Below are the code and all the weights of a small trained network. Each question names an input and a class and asks about switching units off, where a switched-off unit gives its printed mean instead of its output.

import numpy as np


def w(rows, s, z=0):
    codes = np.array(rows[::2]) - 128.0
    scale = np.full(codes.shape[1], s)
    scale[-1] = z or s
    return codes * scale


def f(y):
    return y / 2 * (1 + np.tanh(0.7978845608 * (y + 0.044715 * y**3)))


def log_softmax(a):
    a = a - a.max(-1, keepdims=True)
    return a - np.log(np.exp(a).sum(-1, keepdims=True))


def net(x, mask):
    res = np.array(x, float).reshape(1, 6) / 4 @ E
    y = f(res @ A[0][:, :-1].T + A[0][:, -1])
    res = res + np.where(mask, y, B[0][:, -1]) @ B[0][:, :-1]
    return log_softmax(res[-1] @ U[:, :-1].T + U[:, -1])


A, B = {}, {}
E = w([
[89,255,142,203,211,108,51,158],'x0',
[123,132,122,134,123,133,135,129],'x1',
[74,198,224,60,86,90,184,154],'x2',
[201,184,33,46,221,124,205,137],'x3',
[134,140,128,123,107,129,118,115],'x4',
[127,126,126,137,132,130,137,133],'x5',
],0.01)
A[0] = w([
[115,73,171,93,98,130,148,131,15],'N1',
[115,107,101,109,124,122,142,101,132],'N2',
[44,158,255,193,136,108,92,127,105],'N3',
[130,114,149,119,125,147,132,131,120],'N4',
[141,119,102,136,107,101,139,135,120],'N5',
[117,122,135,130,118,150,136,114,115],'N6',
[137,129,116,132,117,146,105,137,125],'N7',
[183,96,94,149,138,128,87,119,192],'N8',
[133,111,108,68,130,126,162,134,53],'N9',
[167,148,73,155,140,134,126,133,65],'N10',
[152,172,128,105,167,123,160,136,7],'N11',
[89,49,162,182,82,136,81,117,53],'N12',
[98,156,210,71,134,115,214,128,71],'N13',
[159,88,98,189,151,132,47,118,11],'N14',
[144,88,88,135,135,127,118,112,149],'N15',
[102,66,175,194,78,134,99,123,199],'N16',
[125,131,129,164,157,135,139,78,136],'N17',
[115,199,120,155,195,132,63,131,132],'N18',
[143,102,116,98,121,145,133,131,127],'N19',
[123,187,122,161,180,123,87,132,26],'N20',
[110,169,172,107,122,123,109,154,105],'N21',
],0.019,0.013)
B[0] = w([
[25,150,143,148,126,80,138,103,164],'N1',
[151,110,130,166,151,152,150,151,157],'N2',
[143,133,202,169,211,239,138,71,251],'N3',
[137,140,76,137,111,124,110,103,137],'N4',
[116,132,159,86,157,151,112,144,138],'N5',
[124,102,129,152,152,98,146,168,133],'N6',
[126,98,123,108,176,98,158,147,138],'N7',
[187,126,123,127,152,161,137,169,209],'N8',
[194,121,151,122,143,153,113,138,170],'N9',
[189,118,136,124,145,146,114,131,162],'N10',
[45,111,148,157,101,85,141,99,157],'N11',
[233,124,84,79,76,96,127,204,208],'N12',
[128,128,63,103,51,43,105,184,211],'N13',
[4,142,140,149,106,84,139,85,189],'N14',
[192,149,171,121,118,148,105,106,179],'N15',
[50,130,75,108,79,31,119,129,245],'N16',
[128,122,109,96,128,139,161,149,151],'N17',
[83,115,100,128,57,53,129,127,237],'N18',
[161,156,114,137,160,153,115,115,164],'N19',
[189,119,80,62,89,94,122,193,187],'N20',
[104,114,137,151,183,156,144,94,170],'N21',
],0.021,0.022)
U = w([
[180,104,73,90,157,115,109,178,254],'0',
[53,111,105,137,153,92,115,110,91],'1',
[178,117,158,157,245,220,124,89,7],'2',
],0.012,0.00081)

Each question gives the input, the list of numbers given to net, and the class t.
The units are the neurons (one row each of A and B). Each row of codes is followed by its name. A weight is (code - 128) times the scale printed after its matrix; where a second scale follows, it is the last column's (A, B and U).
mask holds one flag per neuron, in row order. A switched-off neuron (its flag False) gives its mean, the last column of its row in B, instead of its output. The means were averaged over made-up inputs and are rounded, as every weight is.
A unit's drop is (log p(t) with every unit on - log p(t) with that unit switched off) / (log p(t) with every unit on - log p(t) with every unit switched off).
The circuit of an input: a set's keep is (log p(t) with only the set's units on - log p(t) with every unit switched off) / (log p(t) with every unit on - log p(t) with every unit switched off). Starting from the 12 units with the biggest drops (on a tie, the unit counted first), units are removed one at a time, each time the one whose removal leaves the highest keep (on an exact tie, the one counted first), for as long as the keep stays at least 0.8.
circuit, biggest first: the units of the circuit, biggest drop first
k most important neurons: the k neurons with the biggest drops, biggest first
drop when u is switched off: that unit's drop, to one decimal
input [5,3,8,-3,0,6], class 2: circuit, biggest first -> (N3)
input [6,-6,-1,-1,3,-3], class 1: 2 most important neurons -> (N18, N12)
input [1,-7,-3,-1,-4,-8], class 1: 2 most important neurons -> (N12, N20)
input [2,-1,4,0,1,-3], class 2: circuit, biggest first -> (N16, N3)
input [2,0,2,0,-3,-1], class 2: circuit, biggest first -> (N16, N13)
input [-3,-6,3,0,2,3], class 1: 3 most important neurons -> (N12, N8, N20)
input [2,-1,-4,-4,8,8], class 1: 3 most important neurons -> (N14, N16, N20)
input [5,7,-5,-1,-1,3], class 1: 2 most important neurons -> (N14, N12)
input [-5,-5,5,-1,-2,8], class 1: 2 most important neurons -> (N1, N12)
input [0,-2,-8,3,5,-1], class 2: 2 most important neurons -> (N16, N13)
input [5,6,-8,-2,2,8], class 1: 2 most important neurons -> (N14, N18)
input [4,4,4,7,7,-7], class 1: 2 most important neurons -> (N11, N12)
input [-2,3,4,0,6,-6], class 1: 2 most important neurons -> (N12, N8)
input [-4,-5,-7,6,0,7], class 2: drop when N16 is switched off -> 0.0
input [5,-4,2,-3,8,0], class 2: drop when N3 is switched off -> 1.3
input [6,7,4,3,-2,1], class 1: drop when N12 is switched off -> 0.4
